Below is a small trained network, with its code and all its weights. Each question gives an input and a class and asks what happens when units are switched off, that is, made to give their printed mean instead of their output.

import numpy as np


def w(rows, s, z=0):
    codes = np.array(rows[::2]) - 128.0
    scale = np.full(codes.shape[1], s)
    scale[-1] = z or s
    return codes * scale


def f(y):
    return y / 2 * (1 + np.tanh(0.7978845608 * (y + 0.044715 * y**3)))


def log_softmax(a):
    a = a - a.max(-1, keepdims=True)
    return a - np.log(np.exp(a).sum(-1, keepdims=True))


def net(x, mask):
    res = np.array(x, float).reshape(1, 6) / 4 @ E
    y = f(res @ A[0][:, :-1].T + A[0][:, -1])
    res = res + np.where(mask, y, B[0][:, -1]) @ B[0][:, :-1]
    return log_softmax(res[-1] @ U[:, :-1].T + U[:, -1])


A, B = {}, {}
E = w([
[123,128,198,168,163,183,6,139,185,69],'x0',
[104,157,120,223,2,222,172,169,132,84],'x1',
[92,98,127,143,134,145,127,146,126,141],'x2',
[125,130,131,121,128,128,130,132,131,130],'x3',
[101,244,89,180,157,166,34,124,49,197],'x4',
[181,99,220,189,183,124,218,131,100,164],'x5',
],0.0082)
A[0] = w([
[46,98,115,55,227,31,94,48,117,145,106],'N0',
[174,176,217,183,150,158,199,123,114,197,94],'N1',
[92,195,139,174,111,89,99,101,99,172,66],'N2',
[92,114,1,102,127,138,84,118,184,143,255],'N3',
[129,115,193,174,183,192,28,183,143,126,186],'N4',
[161,137,174,160,174,156,176,108,148,178,78],'N5',
[154,55,146,122,120,97,157,136,165,95,165],'N6',
[63,164,95,124,41,177,174,179,103,68,154],'N7',
[66,150,66,66,103,142,110,105,134,93,65],'N8',
[134,91,65,132,119,151,176,98,72,191,118],'N9',
[118,35,85,144,92,55,136,139,153,74,98],'N10',
[144,109,88,85,64,102,149,136,116,222,107],'N11',
[133,220,163,147,122,120,134,59,35,175,235],'N12',
[112,154,94,130,90,95,185,96,127,191,85],'N13',
[121,126,157,97,105,134,191,49,192,66,79],'N14',
[122,134,202,176,152,85,172,90,88,133,91],'N15',
],0.0079)
B[0] = w([
[128,247,152,181,150,195,198,101,118,74,232],'N0',
[81,113,80,152,197,73,90,130,181,26,194],'N1',
[24,176,157,89,106,156,73,129,95,173,155],'N2',
[172,76,95,133,157,114,148,175,156,94,255],'N3',
[186,111,115,70,68,145,123,114,145,132,249],'N4',
[76,120,110,153,150,96,88,110,150,35,154],'N5',
[87,129,87,69,92,140,113,176,78,161,192],'N6',
[137,175,141,150,137,139,197,127,110,69,226],'N7',
[44,103,112,192,171,1,75,107,194,69,160],'N8',
[198,115,191,70,62,145,69,92,175,140,170],'N9',
[118,185,117,117,144,130,59,171,94,176,169],'N10',
[143,106,167,106,86,139,69,111,195,100,168],'N11',
[153,88,118,79,145,102,99,160,48,128,252],'N12',
[159,152,170,124,63,168,55,65,165,94,157],'N13',
[54,150,128,92,160,165,56,156,82,164,158],'N14',
[108,133,75,150,148,119,77,179,174,78,158],'N15',
],0.0088,0.0097)
U = w([
[86,114,104,181,158,46,96,135,214,86,55],'0',
[194,125,253,93,53,159,70,90,221,127,56],'1',
[176,90,109,96,137,140,179,153,94,112,253],'2',
[70,163,128,96,125,146,106,198,63,181,34],'3',
[110,229,188,192,138,193,213,95,125,85,66],'4',
[199,102,139,127,137,103,170,179,120,131,254],'5',
[162,44,122,174,141,102,225,92,87,230,104],'6',
],0.011,0.0081)

Each question gives the input, the list of numbers given to net, and the class t.
The units are the neurons (one row each of A and B). Each row of codes is followed by its name. A weight is (code - 128) times the scale printed after its matrix; where a second scale follows, it is the last column's (A, B and U).
mask holds one flag per neuron, in row order. A switched-off neuron (its flag False) gives its mean, the last column of its row in B, instead of its output. The means were averaged over made-up inputs and are rounded, as every weight is.
A unit's drop is (log p(t) with every unit on - log p(t) with that unit switched off) / (log p(t) with every unit on - log p(t) with every unit switched off).
The circuit of an input: a set's keep is (log p(t) with only the set's units on - log p(t) with every unit switched off) / (log p(t) with every unit on - log p(t) with every unit switched off). Starting from the 12 units with the biggest drops (on a tie, the unit counted first), units are removed one at a time, each time the one whose removal leaves the highest keep (on an exact tie, the one counted first), for as long as the keep stays at least 0.8.
circuit, biggest first: the units of the circuit, biggest drop first
unit that matters most: the unit with the biggest drop
top k neurons: the k neurons with the biggest drops, biggest first
drop when u is switched off: that unit's drop, to one decimal
input [5,1,0,-7,3,8], class 0: circuit, biggest first	N1
input [-2,-5,3,-4,-3,4], class 4: circuit, biggest first	N0, N3
input [3,4,-4,0,-8,-7], class 3: circuit, biggest first	N14, N10
input [3,-2,5,5,-6,5], class 3: circuit, biggest first	N6, N3, N14
input [2,-3,1,-8,4,8], class 0: top 3 neurons	N1, N5, N15
input [-5,-7,4,3,4,2], class 4: top 2 neurons	N0, N4
input [6,-5,-3,-6,-8,-2], class 3: circuit, biggest first	N6, N14, N10
input [5,-8,5,-4,-7,3], class 4: top 2 neurons	N0, N12
input [8,7,7,-4,7,-2], class 1: top 3 neurons	N4, N0, N6
input [-5,-7,1,6,6,0], class 4: top 3 neurons	N0, N4, N6
input [-6,8,-6,-2,2,-8], class 0: top 3 neurons	N8, N0, N3
input [-8,0,0,-5,-8,-4], class 1: top 3 neurons	N11, N13, N9
input [3,-8,6,-8,-2,2], class 4: top 2 neurons	N0, N12
input [6,6,-4,3,-8,-1], class 3: top 2 neurons	N14, N6
input [-7,4,3,-2,4,-8], class 0: circuit, biggest first	N8
input [-1,-1,-4,-7,8,7], class 3: top 4 neurons	N12, N2, N3, N8
input [-2,7,-2,7,7,5], class 3: top 3 neurons	N12, N0, N2
input [-1,5,4,-7,-2,8], class 0: drop when N1 is switched off	0.4
input [-4,-8,-4,-8,0,-6], class 4: drop when N0 is switched off	1.4
input [4,-5,-1,-5,-1,-4], class 4: drop when N9 is switched off	0.1
input [1,-7,1,2,-8,-1], class 3: unit that matters most	N6
